Below are the code and all the weights of a small trained network. Each question names an input and a class and asks about switching units off, where a switched-off unit gives its printed mean instead of its output.

import numpy as np


def w(rows, s, z=0):
    codes = np.array(rows[::2]) - 128.0
    scale = np.full(codes.shape[1], s)
    scale[-1] = z or s
    return codes * scale


def norm(h):
    return h / np.sqrt((h * h).mean(-1, keepdims=True) + 1e-5)


def f(y):
    return np.maximum(y, 0)


def log_softmax(a):
    a = a - a.max(-1, keepdims=True)
    return a - np.log(np.exp(a).sum(-1, keepdims=True))


def net(x, mask):
    res = np.array(x, float).reshape(1, 7) / 4 @ E
    u = 0
    for l in range(4):
        y = f(norm(res) @ A[l][:, :-1].T + A[l][:, -1])
        res = res + np.where(mask[u : u + 6], y, B[l][:, -1]) @ B[l][:, :-1]
        u += 6
    return log_softmax(norm(res)[-1] @ U[:, :-1].T + U[:, -1])


A, B = {}, {}
E = w([
[127,135,135,138,130],'x0',
[118,127,121,128,138],'x1',
[55,159,187,20,41],'x2',
[104,23,215,148,237],'x3',
[133,130,131,131,123],'x4',
[2,26,118,236,66],'x5',
[118,126,125,123,128],'x6',
],0.0063)
A[0] = w([
[10,52,166,196,37,247],'L0N0',
[84,85,246,122,219,175],'L0N1',
[133,92,51,160,86,73],'L0N2',
[162,134,11,164,63,213],'L0N3',
[1,94,192,48,80,98],'L0N4',
[135,62,93,189,149,3],'L0N5',
],0.0073,0.0035)
B[0] = w([
[211,137,59,161,218,255],'L0N0',
[160,71,150,48,139,221],'L0N1',
[88,165,191,220,139,157],'L0N2',
[2,192,211,209,121,208],'L0N3',
[155,208,197,133,150,207],'L0N4',
[153,66,103,139,201,157],'L0N5',
],0.0088,0.0078)
A[1] = w([
[83,154,58,7,23,87],'L1N0',
[140,242,29,168,119,249],'L1N1',
[214,204,90,44,172,181],'L1N2',
[87,243,187,77,2,65],'L1N3',
[4,165,157,69,79,1],'L1N4',
[59,133,183,19,89,93],'L1N5',
],0.0062,0.0024)
B[1] = w([
[153,36,57,105,254,153],'L1N0',
[57,145,73,158,20,248],'L1N1',
[56,94,207,227,91,255],'L1N2',
[210,83,70,145,144,211],'L1N3',
[169,175,90,91,248,152],'L1N4',
[148,150,215,75,11,174],'L1N5',
],0.0071,0.0052)
A[2] = w([
[135,230,127,18,64,228],'L2N0',
[69,168,74,198,125,180],'L2N1',
[154,119,180,56,185,107],'L2N2',
[155,16,153,135,150,108],'L2N3',
[139,209,114,31,175,161],'L2N4',
[186,164,162,160,255,249],'L2N5',
],0.0093,0.0021)
B[2] = w([
[205,74,122,147,238,191],'L2N0',
[102,169,161,43,115,223],'L2N1',
[105,171,186,132,43,196],'L2N2',
[157,103,112,153,126,192],'L2N3',
[165,68,132,159,139,160],'L2N4',
[98,86,113,113,9,254],'L2N5',
],0.012,0.009)
A[3] = w([
[164,121,162,168,142,226],'L3N0',
[112,165,78,192,158,3],'L3N1',
[167,82,154,181,133,181],'L3N2',
[97,192,138,45,53,144],'L3N3',
[159,137,188,6,165,18],'L3N4',
[172,122,75,152,175,243],'L3N5',
],0.011,0.0023)
B[3] = w([
[85,160,79,67,159,195],'L3N0',
[105,174,181,146,145,159],'L3N1',
[89,100,57,102,156,228],'L3N2',
[190,142,57,58,172,253],'L3N3',
[147,169,157,244,171,186],'L3N4',
[201,132,27,78,191,170],'L3N5',
],0.011,0.0067)
U = w([
[141,203,105,127,146,158],'0',
[168,74,93,144,188,252],'1',
[119,58,163,111,67,129],'2',
[182,123,252,135,135,7],'3',
[45,172,161,212,113,14],'4',
],0.02,0.0032)

Each question gives the input, the list of numbers given to net, and the class t.
The units are the neurons (one row each of A and B). Each row of codes is followed by its name. A weight is (code - 128) times the scale printed after its matrix; where a second scale follows, it is the last column's (A, B and U).
mask holds one flag per neuron, layer by layer. A switched-off neuron (its flag False) gives its mean, the last column of its row in B, instead of its output. The means were averaged over made-up inputs and are rounded, as every weight is.
A unit's drop is (log p(t) with every unit on - log p(t) with that unit switched off) / (log p(t) with every unit on - log p(t) with every unit switched off).
The circuit of an input: a set's keep is (log p(t) with only the set's units on - log p(t) with every unit switched off) / (log p(t) with every unit on - log p(t) with every unit switched off). Starting from the 12 units with the biggest drops (on a tie, the unit counted first), units are removed one at a time, each time the one whose removal leaves the highest keep (on an exact tie, the one counted first), for as long as the keep stays at least 0.8.
circuit, biggest first: the units of the circuit, biggest drop first
most important unit: the unit with the biggest drop
k most important neurons: the k neurons with the biggest drops, biggest first
k most important neurons of layer l: the k neurons of layer l with the biggest drops, biggest first
drop when u is switched off: that unit's drop, to one decimal
input [1,-2,1,1,-7,-2,-6], class 3: circuit, biggest first : (L0N0 L1N1)
input [-3,-8,-3,-1,0,6,-5], class 4: circuit, biggest first : (L0N3)
input [-8,-2,3,4,-4,-7,0], class 3: circuit, biggest first : (L0N0 L3N4)
input [-7,6,-3,-6,5,4,0], class 4: 2 most important neurons of layer 0 : (L0N3 L0N2)
input [-5,3,-1,-7,-7,2,-1], class 4: 2 most important neurons of layer 0 : (L0N3 L0N2)
input [8,-8,1,-4,1,5,-6], class 0: 3 most important neurons : (L2N1 L1N2 L3N3)
input [7,7,-7,6,-3,-4,-1], class 2: 2 most important neurons : (L2N5 L0N0)
input [6,2,3,1,0,-8,-3], class 3: 4 most important neurons : (L0N0 L2N2 L1N2 L1N1)
input [8,6,7,1,-7,-5,6], class 3: 2 most important neurons : (L2N2 L1N1)
input [6,-1,-8,-3,5,-3,-8], class 0: 2 most important neurons : (L2N1 L3N3)
input [-8,-6,-2,0,2,-3,-6], class 0: 2 most important neurons : (L0N1 L3N3)
input [-7,6,-8,0,1,-5,6], class 0: 3 most important neurons : (L0N1 L3N3 L1N1)
input [-7,2,-6,0,-8,-5,-1], class 0: 3 most important neurons of layer 0 : (L0N1 L0N0 L0N5)
input [-8,6,-1,8,3,-7,7], class 2: circuit, biggest first : (L2N5)
input [-3,3,4,2,-3,-4,-7], class 3: 3 most important neurons : (L0N0 L2N2 L1N5)
input [-5,8,1,-3,-2,-7,-5], class 1: 3 most important neurons : (L0N0 L2N0 L2N2)
input [-3,-5,1,7,2,1,-6], class 2: 2 most important neurons of layer 2 : (L2N5 L2N2)
input [2,-3,-7,-2,-6,7,-8], class 4: 2 most important neurons : (L0N3 L2N0)
input [-7,-2,0,4,4,-2,5], class 2: 2 most important neurons : (L0N3 L2N1)
input [-2,0,4,0,-7,8,5], class 0: most important unit : L2N1
input [0,-8,6,-3,-3,5,-1], class 0: 2 most important neurons : (L0N0 L2N1)
input [2,-8,2,8,-5,2,6], class 2: 2 most important neurons of layer 2 : (L2N5 L2N2)
input [-7,3,5,0,-4,-7,3], class 1: 3 most important neurons of layer 2 : (L2N0 L2N1 L2N4)
input [1,-4,1,-5,5,-5,5], class 1: 2 most important neurons of layer 2 : (L2N0 L2N2)
input [0,-3,6,-1,-1,1,8], class 0: 2 most important neurons : (L1N2 L0N0)
input [-6,-4,8,-1,-2,8,-8], class 0: drop when L0N0 is switched off : 0.6
